Here is a tiny trained network, its code and every weight. The questions are about switching its units off for an input and a class, where a switched-off unit gives its printed mean instead of its output.

import numpy as np


def w(rows, s, z=0):
    codes = np.array(rows[::2]) - 128.0
    scale = np.full(codes.shape[1], s)
    scale[-1] = z or s
    return codes * scale


def f(y):
    return y / 2 * (1 + np.tanh(0.7978845608 * (y + 0.044715 * y**3)))


def log_softmax(a):
    a = a - a.max(-1, keepdims=True)
    return a - np.log(np.exp(a).sum(-1, keepdims=True))


def net(x, mask):
    res = np.array(x, float).reshape(1, 8) / 4 @ E
    y = f(res @ A[0][:, :-1].T + A[0][:, -1])
    res = res + np.where(mask, y, B[0][:, -1]) @ B[0][:, :-1]
    return log_softmax(res[-1] @ U[:, :-1].T + U[:, -1])


A, B = {}, {}
E = w([
[183,134,126,146,175,143,158,57],'x0',
[166,181,203,27,207,107,147,54],'x1',
[131,133,1,146,162,110,131,172],'x2',
[153,175,151,159,159,32,98,177],'x3',
[87,64,58,99,47,168,38,112],'x4',
[187,145,130,199,84,193,155,150],'x5',
[100,97,102,62,73,134,223,64],'x6',
[50,241,131,135,136,159,92,223],'x7',
],0.0078)
A[0] = w([
[108,157,162,99,126,97,125,157,1],'neuron 0',
[166,51,29,163,54,160,81,102,184],'neuron 1',
[93,190,166,69,94,146,34,160,124],'neuron 2',
[121,114,158,119,159,108,142,126,37],'neuron 3',
[174,158,107,121,99,96,147,165,127],'neuron 4',
[81,132,31,111,227,78,114,171,132],'neuron 5',
[126,165,86,150,131,236,175,113,105],'neuron 6',
[182,179,146,220,110,184,67,217,202],'neuron 7',
[167,126,134,150,58,109,140,126,130],'neuron 8',
[205,175,121,123,239,134,113,50,140],'neuron 9',
[154,130,133,135,116,139,133,185,119],'neuron 10',
[200,135,77,114,55,114,191,175,188],'neuron 11',
[97,124,72,250,93,138,97,224,191],'neuron 12',
[147,105,96,136,127,106,102,112,75],'neuron 13',
],0.018,0.0037)
B[0] = w([
[135,96,108,135,99,142,80,126,156],'neuron 0',
[132,115,107,124,18,188,68,87,245],'neuron 1',
[55,133,66,82,97,147,108,182,197],'neuron 2',
[156,133,118,176,131,132,94,137,144],'neuron 3',
[102,94,139,132,144,102,150,118,151],'neuron 4',
[59,159,86,66,155,134,138,188,215],'neuron 5',
[85,147,80,62,102,188,154,96,176],'neuron 6',
[144,137,154,149,241,45,189,133,230],'neuron 7',
[120,121,102,129,132,114,103,141,153],'neuron 8',
[159,74,168,198,118,31,53,176,212],'neuron 9',
[144,122,155,130,135,81,134,130,151],'neuron 10',
[97,160,127,104,167,131,122,165,176],'neuron 11',
[88,111,123,100,159,51,80,254,252],'neuron 12',
[123,139,145,129,117,154,121,110,152],'neuron 13',
],0.018,0.022)
U = w([
[231,126,198,195,177,101,146,46,40],'0',
[130,145,78,95,31,204,95,64,178],'1',
[106,154,109,110,171,103,110,155,248],'2',
[123,241,93,79,133,254,220,22,2],'3',
],0.0075,0.0031)

Each question gives the input, the list of numbers given to net, and the class t.
The units are the neurons (one row each of A and B). Each row of codes is followed by its name. A weight is (code - 128) times the scale printed after its matrix; where a second scale follows, it is the last column's (A, B and U).
mask holds one flag per neuron, in row order. A switched-off neuron (its flag False) gives its mean, the last column of its row in B, instead of its output. The means were averaged over made-up inputs and are rounded, as every weight is.
A unit's drop is (log p(t) with every unit on - log p(t) with that unit switched off) / (log p(t) with every unit on - log p(t) with every unit switched off).
The circuit of an input: a set's keep is (log p(t) with only the set's units on - log p(t) with every unit switched off) / (log p(t) with every unit on - log p(t) with every unit switched off). Starting from the 12 units with the biggest drops (on a tie, the unit counted first), units are removed one at a time, each time the one whose removal leaves the highest keep (on an exact tie, the one counted first), for as long as the keep stays at least 0.8.
units of the circuit, in order: the units of the circuit, biggest drop first
k most important neurons: the k neurons with the biggest drops, biggest first
drop of u: that unit's drop, to one decimal
input [7,-7,0,7,-7,-4,2,-6], class 0: units of the circuit, in order	(neuron 12; neuron 2)
input [-3,-6,8,-6,-6,4,1,-7], class 1: units of the circuit, in order	(neuron 1)
input [3,6,-8,-8,4,-2,7,7], class 3: units of the circuit, in order	(neuron 9; neuron 12)
input [-1,1,-8,5,0,-1,2,-4], class 0: units of the circuit, in order	(neuron 12; neuron 5)
input [-3,4,-8,-7,-7,8,0,5], class 3: units of the circuit, in order	(neuron 12; neuron 6)
input [-3,2,-8,-4,2,-8,-6,-3], class 1: 2 most important neurons	(neuron 12; neuron 7)
input [2,-5,-4,-5,-7,1,7,-6], class 3: 2 most important neurons	(neuron 9; neuron 12)
input [-2,3,-3,-4,4,-1,1,0], class 1: drop of neuron 12	0.1
input [-7,3,-2,5,5,5,6,-1], class 1: drop of neuron 7	0.2
input [-5,7,-6,-1,5,-6,2,0], class 1: drop of neuron 12	0.4
input [5,-5,0,0,-6,-2,0,-7], class 0: 3 most important neurons	(neuron 12; neuron 5; neuron 2)
